Below are the code and all the weights of a small trained network. Each question names an input and a class and asks about switching units off, where a switched-off unit gives its printed mean instead of its output.

import numpy as np


def w(rows, s, z=0):
    codes = np.array(rows[::2]) - 128.0
    scale = np.full(codes.shape[1], s)
    scale[-1] = z or s
    return codes * scale


def norm(h):
    return h / np.sqrt((h * h).mean(-1, keepdims=True) + 1e-5)


def f(y):
    return np.maximum(y, 0)


def log_softmax(a):
    a = a - a.max(-1, keepdims=True)
    return a - np.log(np.exp(a).sum(-1, keepdims=True))


def net(x, mask):
    res = np.array(x, float).reshape(1, 6) / 4 @ E
    u = 0
    for l in range(4):
        y = f(norm(res) @ A[l][:, :-1].T + A[l][:, -1])
        res = res + np.where(mask[u : u + 5], y, B[l][:, -1]) @ B[l][:, :-1]
        u += 5
    return log_softmax(norm(res)[-1] @ U[:, :-1].T + U[:, -1])


A, B = {}, {}
E = w([
[90,171,41,141,47,214,165],'x0',
[158,2,92,98,145,58,191],'x1',
[193,102,131,215,180,208,155],'x2',
[137,109,147,114,109,140,129],'x3',
[132,129,124,125,131,128,125],'x4',
[110,124,119,133,139,131,114],'x5',
],0.0054)
A[0] = w([
[212,90,141,208,248,231,140,80],'0.n0',
[49,44,30,137,69,118,211,3],'0.n1',
[187,71,178,95,205,67,75,129],'0.n2',
[135,165,253,161,201,110,38,13],'0.n3',
[180,105,167,159,109,137,201,60],'0.n4',
],0.0052,0.0019)
B[0] = w([
[160,86,120,205,102,116,71,254],'0.n0',
[198,126,75,31,144,112,110,223],'0.n1',
[2,144,132,209,148,74,166,249],'0.n2',
[252,112,215,78,103,146,96,230],'0.n3',
[77,128,66,151,192,127,32,162],'0.n4',
],0.0069,0.0045)
A[1] = w([
[107,144,189,102,162,87,147,68],'1.n0',
[178,119,34,169,134,254,194,10],'1.n1',
[111,169,37,78,62,178,152,104],'1.n2',
[177,152,134,197,180,216,103,14],'1.n3',
[114,188,178,70,89,100,122,2],'1.n4',
],0.0088,0.00071)
B[1] = w([
[149,153,109,46,160,183,97,193],'1.n0',
[49,161,145,67,254,175,118,233],'1.n1',
[163,101,145,204,12,99,124,253],'1.n2',
[124,132,223,119,74,110,229,227],'1.n3',
[101,175,42,157,208,151,79,205],'1.n4',
],0.0083,0.006)
A[2] = w([
[173,215,166,202,81,105,86,48],'2.n0',
[135,29,52,141,183,40,149,250],'2.n1',
[164,54,42,177,221,233,79,187],'2.n2',
[98,157,56,32,249,134,120,52],'2.n3',
[129,13,54,93,218,136,255,1],'2.n4',
],0.007,0.00079)
B[2] = w([
[156,69,169,89,66,160,62,214],'2.n0',
[47,91,60,242,89,149,212,239],'2.n1',
[163,165,119,100,223,65,79,194],'2.n2',
[133,120,218,35,116,134,107,254],'2.n3',
[146,184,159,95,123,112,2,220],'2.n4',
],0.008,0.0056)
A[3] = w([
[172,46,91,149,106,105,193,56],'3.n0',
[134,99,142,139,204,139,156,79],'3.n1',
[69,80,114,47,85,56,204,11],'3.n2',
[166,69,3,88,133,127,187,124],'3.n3',
[155,175,170,65,100,167,141,2],'3.n4',
],0.011,0.00084)
B[3] = w([
[135,197,53,110,198,95,131,203],'3.n0',
[118,144,57,96,75,119,136,186],'3.n1',
[126,8,151,95,78,167,194,254],'3.n2',
[245,245,161,104,151,80,182,200],'3.n3',
[113,121,53,139,190,103,137,254],'3.n4',
],0.012,0.0047)
U = w([
[128,159,134,56,207,111,61,253],'0',
[81,27,156,72,118,109,178,91],'1',
[191,100,246,181,138,133,107,33],'2',
[109,105,87,199,172,52,133,99],'3',
[126,163,109,154,38,159,76,115],'4',
[200,155,96,89,100,75,191,112],'5',
[71,163,160,142,169,196,183,163],'6',
],0.013,0.0019)

Each question gives the input, the list of numbers given to net, and the class t.
The units are the neurons (one row each of A and B). Each row of codes is followed by its name. A weight is (code - 128) times the scale printed after its matrix; where a second scale follows, it is the last column's (A, B and U).
mask holds one flag per neuron, layer by layer. A switched-off neuron (its flag False) gives its mean, the last column of its row in B, instead of its output. The means were averaged over made-up inputs and are rounded, as every weight is.
A unit's drop is (log p(t) with every unit on - log p(t) with that unit switched off) / (log p(t) with every unit on - log p(t) with every unit switched off).
The circuit of an input: a set's keep is (log p(t) with only the set's units on - log p(t) with every unit switched off) / (log p(t) with every unit on - log p(t) with every unit switched off). Starting from the 12 units with the biggest drops (on a tie, the unit counted first), units are removed one at a time, each time the one whose removal leaves the highest keep (on an exact tie, the one counted first), for as long as the keep stays at least 0.8.
units of the circuit, in order: the units of the circuit, biggest drop first
k most important neurons: the k neurons with the biggest drops, biggest first
top k neurons in layer l: the k neurons of layer l with the biggest drops, biggest first
input [0,-5,1,-6,0,8], class 2: most important neuron : (1.n1)
input [-1,-1,6,-7,7,0], class 2: units of the circuit, in order : (0.n0, 1.n3)
input [8,0,4,1,-8,-5], class 6: units of the circuit, in order : (1.n1, 1.n2)
input [1,6,-5,-5,-7,7], class 5: 3 most important neurons : (1.n1, 3.n3, 0.n1)
input [-7,1,-4,3,3,-1], class 1: units of the circuit, in order : (2.n4, 3.n2)
input [-6,1,1,5,-4,7], class 3: units of the circuit, in order : (0.n2, 2.n3)
input [1,-8,2,-1,5,1], class 6: units of the circuit, in order : (1.n3, 3.n4)
input [-5,5,1,6,-7,-6], class 3: 3 most important neurons : (1.n1, 2.n1, 0.n1)
input [-1,2,-2,1,8,-8], class 1: 2 most important neurons : (1.n2, 0.n3)
input [-6,8,3,-8,6,0], class 3: units of the circuit, in order : (2.n1, 2.n4)
input [4,6,1,-7,1,3], class 0: top 2 neurons in layer 1 : (1.n1, 1.n3)
input [1,0,6,2,-2,-1], class 6: top 4 neurons in layer 2 : (2.n3, 2.n4, 2.n0, 2.n1)
input [1,7,8,-5,3,0], class 0: 3 most important neurons : (1.n1, 1.n2, 2.n4)
input [2,2,8,0,0,5], class 0: units of the circuit, in order : (2.n2)
input [-5,1,-3,3,2,-2], class 1: 2 most important neurons : (0.n2, 1.n1)
input [1,-3,-7,0,-8,5], class 4: 3 most important neurons : (1.n1, 1.n2, 0.n3)
input [-3,-8,2,-2,-7,-7], class 2: 2 most important neurons : (1.n1, 1.n3)
input [1,4,6,5,6,8], class 0: 2 most important neurons : (1.n1, 1.n2)
input [0,-6,2,-8,6,6], class 2: top 4 neurons in layer 1 : (1.n1, 1.n3, 1.n0, 1.n4)
input [7,-8,3,4,2,5], class 6: 2 most important neurons : (1.n1, 1.n3)
input [2,7,-4,4,7,-1], class 5: 2 most important neurons : (3.n3, 1.n1)
